Each row has a name. After each piece below comes the name of the row it's from, unless a question asks for something else. Each question is about the rows just above it.

[ 54   9 -16   4  13 -21   6 -10  39  31 -15 -11] -> tusud
[ -5  10 -20  38  38 -16  21 -20   6  -5   0 -39] -> ruvod
[ -9 -11 -16   3  -4 -21   6  54  31   9  13 -15] -> fol
[-11  31   4   6 -21  13  39  54  -9 -15 -16   9] -> Moz
[-11  31   4   6 -21  13  -4  54  -9 -15 -16   9] -> Nabo
Times [38] occurs in ruvod: : 2
Where do [-11  31   4   6 -21  13  39  54  -9 -15 -16   9] appear? : Moz
[-21 -16 -15 -11  -9  -4   4   6   9  13  31  54] is which row reordered? : Nabo
q: [ -4  54  -9 -15 -16   9] : Nabo
Which row holds these entries in another order? [ -9  39  13  54   4   6 -11 -16 -21   9 -15  31] : Moz
Among the named rows, does one hold [-21   6  -9  39  31] next to each other, in this order? : no
Among the named rows, does one hold [4 6] next to each other, in this order? : yes

[ 34  30 -13  40  37 -36 -34  18 -33  44] : merak
[-41 -13  30  33 -40  18   9 -20  45  14] : rus
[-26 -18 -43 -43 -44  44  33  -8  -1 -23] : Basuk
[ 34  30 -13  40  37 -36 -34  18 -33  39] : ruvod
[-26 -18 -43  -9  14 -21   8  18 -44  -4] : fol
[ 39  41 -20  31  41 -24  -1 -36 -44  37] : mabar
[-13  30  44  18  33 -41   9  14 -40 -20] : vuzov
[-21   8  14  -5 -20 -23   6  27 -37  38] : nuf
[-29 -37 -12 -19 -25 -24 -38  25 -19   1] : Safa
Is [ 33 -41   9  14 -40] printed in one of the named rows, side by side and in this order? : yes
How many times does rus hold [29]? : 0
Which row holds [-26 -18 -43 -43 -44  44  33  -8  -1 -23]? : Basuk
Which row holds these entries in another order? [ 18  33 -41   9  14 -40 -20 -13  30  44] : vuzov

[  5 -14  -6   8  15   1   7   6   6 -17  -8 -21  -8  25]  nuf
[  5 -14  -6   8  15   1   7   6   6 -17  -8 -28  -6   4]  Safa
[ 20  13 -10 -12   5  -5  16   8  18  -4  -2 -27  -3   1]  fol
[  5 -14  -6   8  15   1   7   6   6 -17  -8 -28  13   4]  Nabo
Does one of the named rows hold [ -8 -28] side by side, in this order? : yes
Where do [-21  -8] appear? : nuf
Is [-3  1] printed in one of the named rows, side by side and in this order? : yes

[ 20  16 -32 -31 -14  28  28  14  12 -26  -9  15  -1  11 -12 -28 -15 -24
  24   9  22 -38 -28 -22  36  28 -13  14 -34  47  12  10 -16 -11  20  16
 -14 -15  20  34 -17 -29 -22 -21 -24 -24  35  -9 -15  25  25  30 -26 -11
 -34  33  24  20] = merak
[  6   6   6   3  -5   2   0   7   7   1  -4   6  -5   6  -8   0  -4  -1
   5  10   6   9   2  -4  -6   1  -8  10   5 -13   7   8  -5  -5   7   9
  -7  -6   8  -4  -4   0  -3  -2  -3  -2  -4  -8  -7   4   2  -1   0  -6
   5  -1   3   9] = rus
[ 30  16 -31 -30 -17 -15  26 -19 -16  30  20 -20  12 -19  23  35  24  36
 -24 -15 -22  40  33  20 -42 -31  23 -19  39 -47 -27 -16  15  23 -22 -27
  14  21 -27 -38  17  32  25  22  26  31 -39  15  24 -30 -29 -26  32  15
  34 -35 -25 -24] = mabar
[-20 -25  35  30  16 -31 -30 -17 -17  26  11 -17   6 -14  19  29  16  30
 -26 -16 -23  35  27  22 -39 -29  18 -17  35 -46 -19 -15  14  16 -23 -21
  14  20 -25 -34  20  26  24  21  24  23 -38  13  20 -28 -26 -30  28  11
  32 -34 -27 -24] = nuf
[ 16  18 -29 -24 -12  29  22  13  14 -20  -6  14  -4  10 -17 -25 -11 -24
  23  14  22 -30 -20 -23  33  24 -17  16 -29  44  12  12 -13 -11  23  19
 -15 -19  23  26 -18 -23 -20 -18 -21 -18  35 -13 -18  22  20  27 -22 -10
 -30  32  25  24] = tusud
[ 19  23 -24 -25 -19  23  28  21  20 -26 -14  21  -4  19 -17 -21 -18 -22
  26  15  24 -21 -26 -21  25  27 -15  15 -24  20  20  18 -19 -18  23  19
 -17  27  22  27 -23 -21 -24 -24 -24 -22  23 -13  22  27  27  28 -26 -15
 -22  22  27  21] = vuzov
[ 26  30 -37 -34 -23  36  37  24  22 -32 -16  25  -7  21 -24 -32 -22 -33
  32  19  30 -36 -33 -27  41  35 -21  19 -36  42  24  20 -20 -23  29  26
 -18 -25  30  39 -25 -31 -29 -28 -30 -29  39 -16 -25  34  34  35 -33 -16
 -34  37  33  29] = Safa
q: [ 30  16 -31 -30 -17 -17  26] : nuf
q: [  9  22 -38] : merak
Among the named rows, does one hold [-18  22] next to each other, in this order? : yes
q: [-22 -10 -30  32  25] : tusud
Count of [23] in vuzov: : 4
Does one of the named rows hold [-11 -26  30  25  25] side by side, in this order? : no
The row with [-14  19  29  16  30 -26 -16 -23  35  27  22 -39] is : nuf

[  0  -1 -10  24  32 -16 -25  -4] : Safa
[-14   8  17   4  12  11  17 -35] : rus
[  0  -1 -10  24  41 -13 -34   3] : mabar
[ -7  22   8   7  22 -32  -3 -39] : merak
[ 15  -6  -6  -5 -17  15   3  15] : Basuk
[  3  31   6 -21  31  -1  31   6] : Nabo
[ 30   6   8   5  16 -29   0 -34] : nuf
Is [-20  31] printed in one of the named rows, side by side and in this order? : no
[  3  31   6 -21  31  -1  31   6] is in which row? : Nabo
q: [15  3 15] : Basuk
Count of [3] in Nabo: : 1
How many times does Nabo hold [31]? : 3
Count of [-6] in Basuk: : 2

[  8 -31 -35   3   9] -> Moz
[-12  -6  11   2  -1] -> Basuk
[ 26 -12  -9  -7 -12] -> nuf
[-2 25 -8 -6  1] -> tusud
[ 1 29 16  6 -2] -> rus
[  0 -15  10 -18  -2] -> Safa
[-35   5  18   3  -7] -> vuzov
[  0 -17 -15  10  -2] -> Nabo
[-16 -22   7  -8  16] -> mabar
[-5  1 18  7  6] -> fol
[-4 -8 -8  3  5] -> ruvod
[ 43 -19  19  15  -3] -> merak
[-17 -15  -2   0  10] is which row reordered? : Nabo
Which row holds these entries in another order? [ 16  -8   7 -22 -16] : mabar
q: [-16 -22] : mabar

[-33 -19  34 -30 -33  34  21 -19  35 -29 -32] = vuzov
[ 33  32 -33  36  35 -29 -23  32 -33  35  36] = Nabo
[-23 -13  23 -21 -23  24  14 -13  24 -20 -23] = rus
[ 35  31 -32  37  36 -31 -24  32 -35  36  37] = fol
[ 20  18 -23  21  21 -23 -19  18 -24  21  21] = mabar
[-31 -36  34 -36 -34  28  24 -38  36 -35 -36] = tusud
[-29 -32  27 -32 -30  25  21 -35  30 -32 -33] = nuf
[-35 -38 -31  28 -35  36 -36 -34 -36  24  34] = Basuk
[ 6  6 -4  7  7 -3 -1  6 -4  7  7] = merak
q: [-23  24  14 -13] : rus
Put [ 36 -35 -36 -31 -36  34 -36 -34  28  24 -38] back in order: which row is it? : tusud
Among the named rows, does one hold [-23  32 -33] next to each other, in this order? : yes
q: [ 21 -35  30 -32 -33] : nuf
Is [-35  28] printed in one of the named rows, side by side and in this order? : no

[ 21 -15  23 -17  20  19] -> tusud
[-13  15 -19  19 -12 -10] -> rus
[-36  30 -40  34 -33 -33] -> Safa
[ 47 -38  47 -38  46  46] -> vuzov
[-36  20 -36  21 -34 -36] -> fol
[ 42 -31  45 -33  41  41] -> Basuk
[-37  36 -45  42 -40 -35] -> nuf
[-33  40  41   4   0  -3] -> mabar
[ 34  30 -36 -33 -32 -40] -> Nabo
[  0  -3 -32  40  41   4] -> ruvod
[-19 -17 -17  18 -21  18] -> merak
[-17  19 -19  18 -17 -21] -> Moz
Put [-21  18 -19 -17 -17  18] back in order: which row is it? : merak
Which row holds these entries in another order? [-33 -33  34 -40  30 -36] : Safa
[-21 -19 -17 -17  18  18] is which row reordered? : merak
The row with [-33  41  41] is : Basuk
Among the named rows, does one hold [ -3 -32  40  41] next to each other, in this order? : yes
Which row holds these entries in another order? [-19  19 -21  18 -17 -17] : Moz
Which row holds these entries in another order? [ -3  40  41   0   4 -33] : mabar

